In the rows, 128 means zero.
Each row is followed by its class; each block has classes of its own.
[108 142  93 133 132 161 124 124 108 157 153 109 131 128 161 178 111 168
 142 132 131 178 154  80 156 101 103 148 137  76 156 175 167  56 153 164
 156]  A
[115 120 133  79 114 101  85  34 116 158 175 127 152 171 132 146 155 176
 108 108 134 179  91  73 117 133  89  72 141  73 131 198 130 128 123 134
 116]  J
[ 64 128 116 113 128 129 160  88 145 170 136 186 125 149 117  93 150 145
 127 128 139 149 119  80 121 116 161 133 160 146 172 159  98  90 125 163
  98]  A
[168 147  92 142 124 155 180 174 173 136 127 108 130 111 144 149 124 110
 104 110  91 173 161 148  81 105 119 153 134 125 114  47 124  60 130 142
 139]  S
[179 132 131 130 106 117 154 154 186 117 145 113 130 143 129 138 161 120
 121 136 129 121  88 149  91  63 139 110 139 118 123 119  88 115 161 134
 156]  V
[108 130 180 120  97 116 132  85  70 159 128 136  88 142 115 125 139 127
 128  85 114 126 100 115 152 168 131  98 117 120 120 154 124 139 115 125
  97]  J
[125 138 142 135 118 165 157 123  84 140 120 118 118 146 116 181 122 119
 113 160 116 129 121  95 124 123 160 149 120 141 154 122 118 119 155 148
 122]  Z
[ 97 133 119  98 100 127 157  97 150 124 141 128 183 172 102 140 111 101
 167 173 139 131  71 127  94 100 153 109  99  98 118 107  85 123 194 165
 125]  A
[125 133 112 126 142 126 121 154  90 142 136 119  88 116 141 115 132 113
 113 180 140 126 168 186 131 136  78 111 108 108  93  65 128 140 129 112
 127]  H
[116 140 141 127 125 148 124 160 119 145 133 141 106 121 132 137 150 132
 105 143 119 155 142  92 142 132 134 131 152 146 164 173 143  68 129 172
 124]  P
[118 116 129 128 140 160 197  91  82 119 163 123 109 154 162 206  85 140
 141 116 150 171 103 125 156 113 161 121 129 157 145 134 139 104 144 198
 123]  A
[138  98  89 101 125  93 117 103 143 116 170 105  88 142 165 172 147 169
 104 141 160 151 135 123  97  85 118 170 178 121 147 151 147  94 141 171
 162]  Z
[ 89 142 117 105  97 113 131 159 112 112 139 116 115 157 115 135 134 110
 170 149 108 108  98 153 120 121 165 137 159 155 109 149  91 146 165 134
 132]  D
[103 100 100 124 139 104 124 131 137 168 146 128 168 116  88  93 179 131
 101 119 108 142 145 112 112 114 127 137 175 127 139 109 101 121 121 141
 126]  J
[ 96 118 173 125 136 157 140 156 101 137 110 155  93 110  88 119  78  93
 143 104 189  64 103 183 164 126 139  91  96 155 125 123  97 147 105 136
  98]  J
[167 126 115 162 153 175 117 182  83 135 141 110 130 101 167 171 104 140
 111 121 105 140 161 141 166 126 106 104 144 118 178 117 134 121 109 130
 134]  V
[136 117 120  80  97 131 121 145 170 114 119 145 111 150 114 130 147 134
 110 160 134 113 103  90  94 119 165 150 127 174 176 154 128 130 135 148
 162]  Z
[113 123 114 102 156  59  78 121 215  59 136 173 215 149 140 172 132  75
  67 162  78 216 115 142  49  73  16 153 125 147 138 116 105 132 167  97
  83]  X
[121 125 133 122 151 228 171 162   4 150 121 139  77 133 147 162  84 153
 182 168 139 131 163 163  96 172 172  61 141 139 180 104 141 124 119 164
 145]  T
[154 126 135 118 132 114 116 108 147 160 153 128 109 131 130 133 159 129
  90 106 107 123  96 111 134 118  91 138 117 124 113 102 144 136  98  91
  78]  Z
[133 128  98 125 169  99 134 206 198 107 129 143 124  82 131 158  78  84
 150  97 104 113 167 198 107 113 119 215 150 146 149 109 134 141 107 120
 117]  V
[112 112 154 125 130 167 148 129 104 133 142 144  94 117 103 136 125 157
 122  81  86 129 139 138 154 143 120 134 128 151 119 135 125 129  85 116
  76]  D
[152  95 106 129 145 107 128 112 164 106  99 132 114 119 155 122 147 146
  73 144 141 140 174 140  79 132  63 159 128 140 140  80 157  90  98 120
 143]  Z
[163 117 147 126 109 128 139 100 161 113 122 125 121 129 132 154 152 141
 113  84 135 130 131  80 111 109 161 116 118 129 149 134 148 135 112 140
 131]  J
[126 126 112 137 185 174 155 130 146 180 122 123 185 108  80 145 105 128
  66 134 126 118 160 133 128 114  55 171 110 107 123  75 112  73  85 120
  71]  Z
[152 152 166 133 134 208 137 168  56 140 124 127 110 125 130 189 100 143
 125 100  95 143 118 107 219 169 105 133  95 163 152 132 155 111 105 152
 110]  V
[103 106 151 122 151 142 115  81 142 157 132 202 103 119  94  92 156 163
  46 132 149 195 153 104 102 159  72  87  99  96 112 156 114  79 105 116
 122]  S
[125 145 114 120 121 166 177 146  92 136 117  89 130 129 113 165 144 119
 142 151 158 120 129 172  99 118 207 170 184 141 102 153  82 106 153 168
 159]  P
[109 160 103 137 100 124 103 168 112 132 125 129 116 121 164 147 112 108
 133 114 138 123 128  92 170 124 167 161 134 134 163 137 116 106 147 182
 113]  A
[ 85  88  91 104 161 137 111  66 180  74 109 184 196 122 110 159 100 153
 100 135 167 218 152 162  68 137  71 130 110 111  99 136 127  77 143 130
 166]  S
[112 133  91 147  99 111 129 123 137 108 136 112 131 151 146 141 153 131
 126 136 127 165 122 112 102 100 150 145 155 161 108 104 113 166 170 130
 110]  X
[151 146 114 164  73 115 158 174  78 147 154 101  32 113 182 134 120 104
 154 122 129 125 158 223  75 156 185  72 192 121 109 104  82 115 132 142
 129]  V
[135 150 131 141  78 125 109 184 165  88 109 130 139 132 141 164  99 121
 133 111  71 152 123 123 128 103 126 158 101 156 153 114 108 135 173 139
 136]  V
[ 89 135 155  87 122 129  90  98  78 109 101 155 120 142 132 131  59 119
 127  95 195  90  66 202 195 161  66 124  92 100 111 158  85  83 119 158
 110]  S
[120 130 158 148 156 141 145 127 111 151 126 127 131 109 112 136 114 145
  98  79  89 125 151 108 187 106  50 173  82 125 115 109 146 132 106 103
 105]  M
[116 127 121 117 118 187 125 164  95 149 135 110 136 140  94 135 153 168
 100 168 109 153 159  71 152 141 113 143 130 152 155 157 140 100 140 157
 145]  X
[184 151 111 127 141 138 211 168 150 147 134  84 112 116 165 145 146  98
 180  95  55  89 151 149 100  66 146 185 165 141 150  59 158 152 108  85
 145]  M
[103 115 138 133 129 103 131 136 152 126 126 166 115 122 118 126  97 142
 143  73  93 107 118 148 143 104 131 164  97 124 136  90 124 147 124 127
  80]  T
[166 131 123 139 104 120 155 111  80 126 133  97  75 130 177 130 189 126
 143 142 190  95 128 128 123 103 149  86 163 103 104 116 144  87 142 160
 181]  M
[133 117 122 105 123 121 128 138 132 124 148 110 129 128 124 123 124 151
  99 138 102 142 175 154  88 131 108 118 130 128 146 133 113 131 118 132
 141]  H
[131 122 127 157  99  85  59 128 137  86  97 113 193 143 148 125 109 156
  93 104  90 116 126 153 128 109  78 112  67  98 108  78  83 161 158  98
 121]  T
[108 118 135 106 108 139 138  92 135 110 108 179 127 146 119 123 121 150
  85 107 126 173  95  90  95 148 122 109 119 128 150 169  97 118 112 158
  91]  D
[174 147 101  94 114 126 144 149 157 132 124  77  87 144 151 141 154 135
 131 123 175  91 115 146 113 127 115 173 143 170  86  84 156  82 102 152
 142]  Z
[104 119 119 132 116 185 111  99  88 124 150 103 181 124 103 180 142 163
 145 111 120 128 162 142 145 111 140 138 174 121 122 154 112  95 130 128
  92]  X
[130 102 130 108 124 133 108  52 162  81 125 133 147 145 154 163 159 186
 140 127 131 158 143 111 130  76  84 158 101 100 127 127 159 109 150 113
 158]  A
[114 132 154 132 129 136 113 133 114 124 103 146 144 131 104 105 131 137
  88 140 145 145 120  86 129 152  96  80  78 128 144 168 133 120 139 138
 142]  H
[130 127 119 136 105 118  88 147 147 137 112 107 153 118 110  99 174 142
 144  99 105 106 158  34 141 137 164 144 127 129 166 118 160 164 130 133
 135]  J
[141  99  85 127 128 149 128 116  82 141 158 107 132 114 146 150 156 189
 101 100 137 191 132  72 159 119 104 132 143 116 119 142 169 112 129 172
 183]  M
[ 92 106 142 120 105 131 111  87 131 131  91 182 101 106 131  95 172 149
 144 117 108 134 129 142 138 129 123 151 148  99 148 166 147  94 117  97
 129]  P
[151 138 145 105 123  86 171  99 161 126 135 110  85 165 159 101 189 125
 179  96 159 116  41 128 114  95 120 140 130 147  82 108 157 132 144 125
 141]  A
[ 84  83 128 137 129 140 131  87 151  69 133 157 160 112 109 176  57 143
 104 108 158 171 171 209  79 109  77 122 123 128 114 135  98  83 131 149
  79]  X
[102 137 128 136 125 102 113 175 177 108 112 146 108  97 120 146  96  78
 152 111 184 104 157 131 114 121 140 127 122 138 134 137 154  77 135 170
 126]  J
[152 118 132 133 101 143  90 114 114 150 147 119  99 116 160 125 193 191
  86 121  89 174 160  67 150 106  97 137 152  80 165 145 157  77 124 150
 123]  P
[148 130 118 140  98 144 103 112 125 129 175  95 172 138 109 176 189 142
 111 122 107 138 104  67 144  75 179 130 151 104 119 153 110 158 165 125
 100]  X
[126 102 123 130 127 144 113 163 120 127 149 127 121 102 115 130 142 134
  79 164 121 160 174 157 120 125 107 126 137 129 123 100 111  85 133 174
 120]  P
[130 137 115  81 127  83  85 111 130 108 110 105  99 142 162 130 122 116
 176 121 194  76 123 161 133 155 107 136 125 114 103 129 161 164 110 119
 147]  J
[ 99 159 112 112 105  75  88 144 199 115 145 141 144 148 147 120 149 108
 121 124 138 150 112 127  96  77  96 144 134 154 100 113  88  93 164 146
  99]  A
[102 119 124 136 162 219 186 186  80 152  89 151  81 117 122 125 117 135
 124 187 159 112 162 163 142 107 124 132 162 174 190 173 130  88 113 117
 176]  X
[130 138 145  97  74 155  81  67 123  69 122 132 157 159 142 184 116 132
 157 129 183 106  98 130 130 130 136  79 109 106 121 159 126 103 144 149
  85]  X
[106 140 125 104 112 106 127 102  98 138 116 155 123 129 123 126 180 108
 134 156 100 133 154  91 125 141 114 173 138 102 129 113 140 100 144 142
 138]  M
[117 142 111 100  89 133 182 112 139 124  83 112 152 162 108 114 170 145
 127 154  96 123 134 125 115 101 121 205 116 164  92  84  98 123 158 125
 190]  M
[125 151 129 115 160 130 126 175 110 150 108 136 182 165 113 127  99 137
  63 142 116 149 101  88 112 175 109  97  88 163 152 161  98 137 123 152
 142]  T
[142 152 133 126 114  91 177 152 141 164 121 119  67 148 144  61 163 118
 103 135 139 117 106 121 101 125 114 106 127 142 129 107 124 117 124 141
 131]  H
[127 123 156 148 118 139 136 109 116 110 105 166 102 130 133 126 128 110
 108 135 125 115 116 122 125 138 135  73  96 103 132 125 108 149 118 101
  84]  D
[168 150 117 113 121 148 141 159 102 157 112 116  68 122 154 104 219 110
 146 173 128 134 113 115 109 143 162 139 158 123 110  97 161 144 131 117
 155]  P
[ 27 133 121 131  94 160 135 165 134 153  92 169 150 116  62 114  93 114
 161 137  92 161 167 121 110 134 131 145 120 161 144 118 109  84 163 146
 128]  J
[107 113 115 101 127 105 156  81 110 126 113 142 118 139 122 115 146 143
 115 137 149 124 146 130 110 142 131 167 132 128 111 134 112 153 125 136
 160]  M
[ 86 147 154 133 133 130 141 131  38 176 109 126  63 135 120 101 136  92
 166 160 159  68 136 171 128 133 156 116 154 113 130 117  79 191 138  98
 120]  J
[159 114 126  92 102  72  87  42 103 119 153  92 117 159 183 103 195 147
 162 125 143 114  79 155 113 165 129  75 160  75  90 134 151 177 119  98
 122]  P
[143 115 106 114  80 125 150 100 147 144 129 126 127 165 122 128 202 137
 109 191 116 124  83  69 100  89 189 122 146 117 155 141 119 117 172 126
 183]  Z
[170 102 140 151 116 111 111 112 162 103 140 143 132 110 152 141 127 143
 119  73  98 132 105 120 150 103 112 113 108  85 159 119 141 147 120 114
 106]  V
[183 119 121 165 150  97 129 212 162  84 153  87  99  76 158 175 102  87
 158  85 152  94 153 222 114  93 118 144 152 123 107  94 143 108 130 142
 139]  V
[137 108 127 133 128 129 116 126  72  89 121 109 150 132 120 151 160 135
  82 138 107 138 135 128 139 134 114 158 130 125 106  86  85 151 140 154
 109]  D

Next block, with new classes.
[144 139 159  91  75 113 131  59 152 115 118 144 170 124 138 151 134 132
 204 136  82 180 135 146  60 103 158 144 159 127 148 124 139 125 139  94
  89]  C
[119 146 167 113  92 121 126  74 161 145 126 118 185 122 159 114 120 174
 135 113 126  82 124 125 132  91 145 151 100 116 153 185  78 130 124 114
 134]  G
[148 120 117 137  84 123 128  72 118 137 170 165 146 144 101  92 140 158
 151 167 152  66 135 140 141 109  98 116 127 131 119 165 162 170 163  90
  90]  B
[135 115 144 122 118 134 127 128 128 124 126 150 171 143 103 136 142 128
 135 144 114 134 143 122 154 121 126 122 107 131 124 144 132 131 124 106
 111]  B
[126 145 140 129 124 135 137 131 148 114 142 153 141 124 114 142 144 138
 117 150 122 107 162 122 139 125 141 125 121 131  94 148 123 119 132 105
 117]  G
[133 123 129 138 132 128 136 154 150 125 122 144 145 126 133 163 127 139
 138 152 123 101 149 133 134 108 145 125 111 133 112 134 130 125 115 110
 140]  F
[127 127 136 133 141 131 116 152 142 125 117 135 145 138 109 156 132 128
 128 149 113 118 150 145 133 124 142 144 116 127 132 136 110 127 119 110
 130]  F
[127 148 127 143 148 157  84  86 123 152 102 116 124 121 148 126  90 132
 100 110 146 153 101 110 116 106 140 144 103 111 115 103  89  93 153 129
 155]  Q
[141 113  66 148 136 140 114 148 110 131 118 147 141 139 126 141 135 121
 174 116 126 184 128 102 154 125 118  94 146 154  98 111 166 104 103 128
 146]  F
[109 148 149 105 125 142  93 167 150 132  92 112 131 148 134 137  91 190
 173 120 120 158 100 134 118 106 125 160  94 126 157 134 172 110 146 169
 164]  F
[132 145 139 128 119 132 129 118 146 119 114 135 157 132 129 148 142 150
 138 140 140 100 141 136 145 102 149 121 108 138 118 141 123 134 124  98
 119]  U
[128 144 147 124 135 126 129 116 159 131 122 138 147 130 112 146 148 145
 142 147 130  85 147 142 150 124 148 138 109 131 106 150 117 123 137 106
 117]  U
[123 142 122 121 134 129 123 129 121 135 119 139 129 132 118 133 137 139
 133 156 121 114 136 140 138 128 151 131 124 136 129 146 112 123 133 132
 121]  R
[118 130 135 114 123 128 122 119 123 156 129 152 134 113 118 139 142 136
 132 166 122  95 153 129 157 124 152 132 126 117 115 133 102 124 135 120
 114]  R
[130  94 118 138 141 126 133 122 113  92 127 165 138 169  54 141 140 132
 145 112 116 146  97 126 135 140 118 110 113 118 120 123 195  96 162  95
 129]  C
[ 78 126 122 135 113 108  88 146 120 131 105 140 143 140 189 133 106 155
 135 123 145 178 140  78 204 113 125 112 120 104  90 133 153  54 118 114
 166]  C
[ 81 133 108  81 137 139 125  64  62 179 144 152 140  75 162 137 111 129
 133 154 149  91 145 101 154 122 112 108 129 123 103 110 103 119 112 145
 145]  G
[132 141 136 126 119 127 126 131 135 126 121 146 128 117 134 145 142 145
 144 150 126 102 140 128 161 122 160 123 128 132 120 157 127 115 134 118
 129]  R
[110 113 149 125  93 139 119 118 166 124 150 161 146 172  90 126 121 111
 167  92 113 192 111 146 107 130 130 123 152 121 136 131 151 129 159  98
  94]  C
[176 129 126 113 147 113 114 135 131  88 120 122 137 126  97  99 138 157
 108 159 118 131 118 160 147 135  89 135 150 138 180 191 135 104 154 130
 110]  N
[133 130 135 140 124 126 112 131 123 125 113 146 149 134 112 159 130 134
 143 145 129  95 145 140 133 119 152 137 114 133 122 139 126 123 117  94
 138]  F
[138 126 123 110 107 153 109  61 110  96  96 189 167 131  88 157 153 118
 151 109 128 126 125 153 156 134 167 118 150 122 163 141 131 143 135  65
  96]  R
[128  87 133 115 137 113 144 180 161 134 133 166  96 122 142 131 143 157
 149 140  97 106 128 118 190  90 111 117 106 129 137 139 174 108 145 106
 163]  F
[135 148 161 137 119 109 112 115 127 127 101 115 155 144 147 106 136 204
 129 131 139  64 102  94 164 100 160 160  72 117 134 176 136 103 157 117
 165]  B
[139 116 135 113 125  95 127 142  89 127 110 100 140  90 166 119 140 165
  95 124 139  58 122 119 197 120  91 148 109 119 180 191 117 123  99 138
 176]  G
[140 126 131 125 129 127 132 128 130 131 113 146 161 130 121 141 147 136
 131 149 121 112 144 120 153 127 132 133 109 128 114 140 128 131 125 109
 120]  B
[ 96  88 135 138 102 114 113 185  82 128 166  89 148 158  88 112 126 121
 104 140  70 150 152 147 164 119  89  98 109 124 187 120 117 135  82 152
 130]  F
[131 107 124 136 114 111  96 237 114 181 125 140 122 112  92 118 101 168
  74 190 142 134 142  99 169 129 118 139 115 112 107 100 155  68 165 166
 150]  R
[176 125 125 134  84 130 113 175 102 145 173 104 135 119 148 156 131 174
 227 164 173 103  89  75 142  63 144 126  87 164 172 151 170 139 109 128
 176]  F
[114 106 136  81 185 132 120 138  62 128  87 140 151 116 134 110 125 156
  95 141 125 158  92  84 172 122 117 124 117 147 151 119 161  78 160 143
 167]  B
[155  97 147 152 134 122 153 130 121 117 134 118 102 149 120 120 126  88
 102 110 151 130  97 145  57 108 105 136 112 127 143 131  87 159  86 110
 127]  N
[152 137 111 119 138 109 167 172 154 116 125 145 152 115 161 158 136 155
 168 162 115 138 127 104 125  96 154  94 128 171  91 162 168  79 137 140
 141]  C
[132 136 138 123 137 125 130 116 139 130 122 143 151 123 128 168 135 131
 149 143 123 110 133 125 148 114 154 126 120 126 117 146 120 105 139  95
 128]  C
[138 118 122 115 124 132 164 112 189 123 100 177 154 116 183 128 212 139
 139  89 106  94 166 109 200  98 172 118 157 125  87 144 110 144 124  81
  98]  U
[134 163 162 113 124 139  98 104 187 170 152 125 119 129 130 129 106 161
 171 156 149 137 116 124  83  97 155 185  96 131 124 155 102 114 171 148
 131]  U
[127 154 143 125 117 131 124 121 146 114 122 143 150 129 117 147 152 149
 134 160 146  98 151 136 142 112 153 125 122 133 103 149 124 135 132  99
 104]  U
[ 86 123  95 108  90 121 111 137 108 148 123 159 145 156 134 112 151 137
 177 121  86 155 158 113 198 137 128 108 112 124 127  98 151 125 111 121
 120]  B
[148 140 138 120  53 154 134 133 161 125 130 159 151 125 145 167 154 158
 194 116 151  59 147 133 106 100 164 150  93 103  99 141 147 185 119 139
  95]  Q
[121 131 142 103 110 132  92 179 119 189 127 143  94  94 159  84 139 152
  81 121 114 109 167 125 191 147 146 171 196 115 123 121 128 113 188 174
 122]  R
[116 111 112 101 124 137 165 119 119 134 161 166 189 122  89 136 146  97
 163 152 109 136 146 137 148 167 116  70 170 159 105 135 152 144 128 127
  81]  B
[137 129 131 176  88 100 127 118 155  77  96 150 118 164 160 158 103 133
 170  86 150 164 109 128  89 114 138 125 109 126  90 156 189  91 110  87
 167]  C
[116 120 126 160  79 117 123 179 142  97 137 126 126 163 141 134 127 116
 141 135 160 184 146 113 112 123 107 110 118 104  92 126 128 131  59 124
 113]  N
[111 124 110 150 106 124 126 140 138 148 162 127 123 153 124 112  97 136
 176 108 102 131 113 145 143 117 126  85 128 163 143 128 160 114 136 123
 158]  F
[172 105 129 118 156  97 121  94  87 157 125 116 126 120 106 103 151 122
 141 137  94 119 118 119 117 159 114 188 123 137 153 139 127 106 150 139
 149]  B
[130 133 136 128 137 133 135 125 153 114 132 143 148 131 110 143 144 134
 122 151 128 112 150 142 151 121 136 115 121 139 113 145 126 125 134 105
 111]  U
[124 127 152  97  90 112 157 183 182  96 117 151 137 124 161 154 134 153
 191 144 112 177 147 125 117 115 139 113 134 153 109 117 209 111 122 133
 128]  U
[117 163 165 128  70 124  89 173 101 151 120  70 131 115 171 126  95 159
 120  98 160  94 129 140 150 120 105 160 109 128 165 178 114 147  87 170
 165]  G
[ 96 100 138  72 118 116 136 179 106 178 130 155 147  91 138 115 147 158
 126 145 124  69 128 119 252 108 125  85 135 147 165 109 149 119 153 106
 139]  U
[139 141  76 116 179 163 159 190 161 140  98 114 161 159 176 161 113 179
 172 118 107 132 119 109 161  69 137 104  54 169 124 118 154 114 130 167
 158]  C
[111 134 135 107 126 132 128 115 140 130 135 156 164 124 118 139 140 142
 146 144 126 109 150 117 170 132 131 123 118 131 116 152 122 114 129 100
 124]  G
[103 134 109 151 110 159 147 155 119 144 177 119 144 140 145 120 130  97
 109 120 122 138 128 119 130  92 164  56 123 158 120 104  68 151 104 133
 107]  Q
[136 120 134  98  90 137 111 109 142 158 109 139 182 158 153  80 138 175
 207 116 130 142 111 117 141  86 117 134 122 153 121 138 155 134 154 118
 100]  Q
[140 142 154 135 104 118 109  84 111 118 107 121 152 118  92 116 142 159
 116 135 112 105 111 137 155 122 148 114 150 117 144 162 125 106 152 107
 118]  R
[110 133 120  90 163 163 116 124 122 195 126 128 151 100 145 171  76 154
 174 185 165  85 127 110 140 111 107 138  54 120  88  89 129 113 144 166
 151]  Q
[126 137 143 122 132 137 124 114 129 126 131 135 134 121 115 134 144 119
 130 135 112 101 134 148 150 129 135 115 126 132 120 146 106 128 139 113
 110]  Q
[122 144 133 133 121 126 123 112 138 132 127 138 162 134 128 157 127 130
 146 139 126 117 143 131 140 122 155 118 132 127 104 141 118 110 137  98
 115]  C
[120 138 143 116 119 129 131 101 144 131 144 147 160 119 117 138 152 131
 139 143 122 100 154 119 152 135 143 135 128 123 116 152  99 127 126  92
 112]  G
[ 87 124 204 123  95 132 161 114 207 135 170 104 192 154 142 131 131 147
 167 140  87 130 164 117 141  88 152  98  96 126  96 123 110 129 117 108
 100]  U
[ 97 120 137 153 101 103 173 148 120 130 147 119 154 131 117 108 163 118
  65  85  49  65 167 136 163 131 164  82 120 129 123 127  74 121  93 123
 130]  G
[137 142 109 138 140 119 178 153 130 111 159  97 143 112 141 160 152 128
 122 161  89  86 155 142 143 115 135  78 135 144 117 148 118 136 110 147
 114]  C
[ 79 124  87 100 110 120 102 127  65 142 111 152 150 127 134 100 152 150
 110 124 108 126 133 123 210 127 150  98 139 118 172 140  99 114 114 148
 125]  R
[128 141 130 125 132 128 120 138 138 126 119 149 135 127 117 144 133 127
 123 156 145 104 147 138 150 128 132 117 121 118 108 138  98 117 114 101
 111]  N
[132 120 126 123 118 112 136 118 134 124 115  98 125 121 171 103 143 147
  73  97  72 111 137 158 162  99 112 133 153  99 189 134 103 147 140 126
 120]  C
[150 140 129 113 130 127 131 127 140 117 119 153 134 119 129 147 155 141
 153 158 137  90 142 127 150 117 145 126 123 126 117 142 115 122 122  95
 112]  N
